Below is a small trained network, with its code and all its weights. Each question gives an input and a class and asks what happens when units are switched off, that is, made to give their printed mean instead of their output.

import numpy as np


def w(rows, s, z=0):
    codes = np.array(rows[::2]) - 128.0
    scale = np.full(codes.shape[1], s)
    scale[-1] = z or s
    return codes * scale


def f(y):
    return y / 2 * (1 + np.tanh(0.7978845608 * (y + 0.044715 * y**3)))


def log_softmax(a):
    a = a - a.max(-1, keepdims=True)
    return a - np.log(np.exp(a).sum(-1, keepdims=True))


def net(x, mask):
    res = np.array(x, float).reshape(1, 3) / 4 @ E
    y = f(res @ A[0][:, :-1].T + A[0][:, -1])
    res = res + np.where(mask, y, B[0][:, -1]) @ B[0][:, :-1]
    return log_softmax(res[-1] @ U[:, :-1].T + U[:, -1])


A, B = {}, {}
E = w([
[122,154,111,216,234],'x0',
[1,203,168,61,146],'x1',
[139,166,25,4,198],'x2',
],0.007)
A[0] = w([
[135,121,124,74,38,59],'neuron 1',
[104,135,126,167,96,6],'neuron 2',
[112,103,106,135,120,2],'neuron 3',
[139,129,46,70,188,56],'neuron 4',
[124,126,163,152,119,39],'neuron 5',
[121,110,126,98,86,147],'neuron 6',
[132,142,118,185,230,66],'neuron 7',
[107,130,123,173,192,60],'neuron 8',
[1,99,93,135,127,57],'neuron 9',
[98,160,186,93,143,57],'neuron 10',
[42,153,165,111,162,96],'neuron 11',
[157,143,73,77,144,26],'neuron 12',
[75,160,164,113,147,36],'neuron 13',
[121,142,176,173,78,61],'neuron 14',
[111,115,163,159,118,24],'neuron 15',
[169,124,146,81,75,64],'neuron 16',
[246,91,67,167,128,20],'neuron 17',
[134,108,126,89,60,6],'neuron 18',
[165,145,162,139,125,38],'neuron 19',
[129,132,95,108,142,226],'neuron 20',
[106,138,111,195,198,90],'neuron 21',
[87,109,184,210,98,90],'neuron 22',
],0.014,0.0057)
B[0] = w([
[71,98,146,108,76,184],'neuron 1',
[144,121,100,4,137,125],'neuron 2',
[140,94,72,45,118,108],'neuron 3',
[160,109,169,63,203,225],'neuron 4',
[141,122,121,69,146,134],'neuron 5',
[100,125,147,151,114,166],'neuron 6',
[61,102,150,90,67,203],'neuron 7',
[105,103,136,74,75,161],'neuron 8',
[161,122,58,123,112,162],'neuron 9',
[154,138,60,110,108,158],'neuron 10',
[167,160,73,170,108,199],'neuron 11',
[148,79,128,38,167,174],'neuron 12',
[137,159,50,84,120,156],'neuron 13',
[149,97,149,83,178,182],'neuron 14',
[150,105,112,44,150,139],'neuron 15',
[87,121,107,84,95,161],'neuron 16',
[167,192,8,144,108,254],'neuron 17',
[111,85,105,36,79,148],'neuron 18',
[138,136,97,72,139,123],'neuron 19',
[144,142,191,181,153,200],'neuron 20',
[82,85,146,119,79,193],'neuron 21',
[158,136,175,110,209,229],'neuron 22',
],0.037,0.008)
U = w([
[172,110,163,106,200,69],'0',
[170,167,54,157,104,85],'1',
[69,96,151,122,63,101],'2',
[139,163,201,249,148,254],'3',
],0.013,0.0035)

Each question gives the input, the list of numbers given to net, and the class t.
The units are the neurons (one row each of A and B). Each row of codes is followed by its name. A weight is (code - 128) times the scale printed after its matrix; where a second scale follows, it is the last column's (A, B and U).
mask holds one flag per neuron, in row order. A switched-off neuron (its flag False) gives its mean, the last column of its row in B, instead of its output. The means were averaged over made-up inputs and are rounded, as every weight is.
A unit's drop is (log p(t) with every unit on - log p(t) with that unit switched off) / (log p(t) with every unit on - log p(t) with every unit switched off).
The circuit of an input: a set's keep is (log p(t) with only the set's units on - log p(t) with every unit switched off) / (log p(t) with every unit on - log p(t) with every unit switched off). Starting from the 12 units with the biggest drops (on a tie, the unit counted first), units are removed one at a time, each time the one whose removal leaves the highest keep (on an exact tie, the one counted first), for as long as the keep stays at least 0.8.
circuit, biggest first: the units of the circuit, biggest drop first
top k neurons: the k neurons with the biggest drops, biggest first
drop of u: that unit's drop, to one decimal
input [-7,8,-2], class 1: circuit, biggest first	(neuron 11)
input [6,-5,4], class 2: top 2 neurons	(neuron 7; neuron 21)
input [-3,7,-6], class 1: top 3 neurons	(neuron 11; neuron 4; neuron 10)
input [-8,-7,7], class 2: top 2 neurons	(neuron 1; neuron 16)
input [1,-4,1], class 1: top 2 neurons	(neuron 17; neuron 22)
input [-5,5,4], class 1: top 2 neurons	(neuron 11; neuron 7)
input [-5,7,-8], class 0: top 2 neurons	(neuron 22; neuron 14)
input [7,-2,-5], class 2: top 2 neurons	(neuron 7; neuron 21)
input [0,5,4], class 1: top 2 neurons	(neuron 11; neuron 22)
input [0,-2,-3], class 3: top 2 neurons	(neuron 4; neuron 12)
input [-3,8,7], class 1: top 2 neurons	(neuron 11; neuron 10)
input [-4,1,0], class 2: drop of neuron 1	0.2
input [3,3,-1], class 3: drop of neuron 18	0.1
input [6,-1,4], class 2: circuit, biggest first	(neuron 7)
input [-7,5,2], class 2: drop of neuron 17	1.3
